Below are the code and all the weights of a small trained network. Each question names an input and a class and asks about switching units off, where a switched-off unit gives its printed mean instead of its output.

import numpy as np


def w(rows, s, z=0):
    codes = np.array(rows[::2]) - 128.0
    scale = np.full(codes.shape[1], s)
    scale[-1] = z or s
    return codes * scale


def norm(h):
    return h / np.sqrt((h * h).mean(-1, keepdims=True) + 1e-5)


def f(y):
    return np.maximum(y, 0)


def log_softmax(a):
    a = a - a.max(-1, keepdims=True)
    return a - np.log(np.exp(a).sum(-1, keepdims=True))


def net(x, mask):
    res = np.array(x, float).reshape(1, 8) / 4 @ E
    u = 0
    for l in range(2):
        y = f(norm(res) @ A[l][:, :-1].T + A[l][:, -1])
        res = res + np.where(mask[u : u + 10], y, B[l][:, -1]) @ B[l][:, :-1]
        u += 10
    return log_softmax(norm(res)[-1] @ U[:, :-1].T + U[:, -1])


A, B = {}, {}
E = w([
[153,176,203,178,80,105,126],'x0',
[76,151,135,150,157,117,173],'x1',
[181,170,180,106,160,86,66],'x2',
[152,85,109,58,129,203,102],'x3',
[142,107,254,122,127,109,103],'x4',
[120,141,78,86,231,168,99],'x5',
[172,135,171,88,186,190,132],'x6',
[165,156,57,159,159,105,47],'x7',
],0.0078)
A[0] = w([
[154,143,219,85,166,146,43,18],'0.n0',
[169,140,204,71,174,155,78,42],'0.n1',
[93,139,128,28,102,108,153,97],'0.n2',
[181,177,204,79,180,168,86,3],'0.n3',
[67,170,97,255,97,71,197,55],'0.n4',
[81,83,136,34,131,202,183,13],'0.n5',
[110,125,174,147,47,128,141,77],'0.n6',
[128,137,197,167,8,85,121,27],'0.n7',
[148,86,143,122,130,174,142,112],'0.n8',
[112,124,53,63,140,137,47,80],'0.n9',
],0.0081,0.0039)
B[0] = w([
[173,139,168,90,140,115,115,207],'0.n0',
[180,206,139,21,101,158,100,208],'0.n1',
[126,118,130,148,150,140,140,169],'0.n2',
[145,106,158,97,178,100,73,200],'0.n3',
[116,187,127,124,181,83,117,255],'0.n4',
[105,54,115,70,202,145,252,220],'0.n5',
[196,80,163,162,136,89,133,208],'0.n6',
[103,81,168,165,85,138,153,247],'0.n7',
[106,127,104,116,125,90,132,175],'0.n8',
[163,126,115,148,102,170,126,205],'0.n9',
],0.011,0.0052)
A[1] = w([
[133,124,118,139,173,155,177,73],'1.n0',
[131,109,1,158,87,199,55,32],'1.n1',
[240,155,155,85,171,148,106,61],'1.n2',
[43,65,114,77,163,180,191,2],'1.n3',
[138,143,146,79,149,194,93,123],'1.n4',
[175,88,125,111,136,137,114,119],'1.n5',
[167,49,18,133,137,158,102,141],'1.n6',
[109,90,217,211,46,89,145,20],'1.n7',
[145,149,184,64,67,148,64,99],'1.n8',
[126,73,138,165,152,213,178,106],'1.n9',
],0.0091,0.0043)
B[1] = w([
[122,104,119,87,101,143,146,175],'1.n0',
[146,191,116,183,96,207,45,191],'1.n1',
[82,86,158,134,141,117,110,239],'1.n2',
[123,77,106,131,121,157,213,232],'1.n3',
[129,97,154,102,126,92,104,208],'1.n4',
[99,163,142,110,147,105,139,182],'1.n5',
[127,164,95,119,77,174,104,232],'1.n6',
[234,105,178,235,4,82,155,255],'1.n7',
[126,133,158,87,147,128,99,213],'1.n8',
[83,107,93,118,130,90,136,208],'1.n9',
],0.012,0.0056)
U = w([
[145,189,47,158,89,222,48,135],'0',
[105,33,66,71,142,191,254,151],'1',
[185,97,213,28,180,134,56,186],'2',
[197,92,200,231,33,59,174,151],'3',
[72,209,96,216,221,42,155,3],'4',
],0.014,0.003)

Each question gives the input, the list of numbers given to net, and the class t.
The units are the neurons (one row each of A and B). Each row of codes is followed by its name. A weight is (code - 128) times the scale printed after its matrix; where a second scale follows, it is the last column's (A, B and U).
mask holds one flag per neuron, layer by layer. A switched-off neuron (its flag False) gives its mean, the last column of its row in B, instead of its output. The means were averaged over made-up inputs and are rounded, as every weight is.
A unit's drop is (log p(t) with every unit on - log p(t) with that unit switched off) / (log p(t) with every unit on - log p(t) with every unit switched off).
The circuit of an input: a set's keep is (log p(t) with only the set's units on - log p(t) with every unit switched off) / (log p(t) with every unit on - log p(t) with every unit switched off). Starting from the 12 units with the biggest drops (on a tie, the unit counted first), units are removed one at a time, each time the one whose removal leaves the highest keep (on an exact tie, the one counted first), for as long as the keep stays at least 0.8.
circuit, biggest first: the units of the circuit, biggest drop first
unit that matters most: the unit with the biggest drop
k most important neurons: the k neurons with the biggest drops, biggest first
k most important neurons of layer l: the k neurons of layer l with the biggest drops, biggest first
drop of u: that unit's drop, to one decimal
input [1,-1,3,-1,5,-3,1,4], class 2: unit that matters most : 0.n1
input [-3,5,-5,2,5,-3,-3,7], class 4: 2 most important neurons : [0.n4; 1.n7]
input [4,-3,-1,-8,-4,-5,6,8], class 4: circuit, biggest first : [0.n4; 1.n7]
input [5,8,4,-6,-2,3,5,-7], class 4: 2 most important neurons : [1.n7; 0.n7]
input [5,-6,2,-6,-3,4,-6,4], class 4: 2 most important neurons : [1.n7; 0.n4]
input [6,-8,8,0,5,1,-3,-8], class 2: 2 most important neurons of layer 0 : [0.n1; 0.n0]
input [-4,-2,-1,6,5,-2,1,-4], class 1: 2 most important neurons : [0.n5; 1.n3]
input [3,5,-8,4,4,-3,7,-2], class 1: drop of 0.n5 : 0.2
input [3,8,-2,0,-5,-6,-4,7], class 4: 2 most important neurons : [0.n4; 1.n7]
input [-2,-6,5,-5,2,-1,3,-8], class 2: drop of 0.n1 : 0.3
input [1,-2,-8,-4,-4,-6,-2,7], class 4: drop of 1.n7 : 0.2
input [-6,-3,6,-6,0,0,0,8], class 0: drop of 1.n3 : 0.0
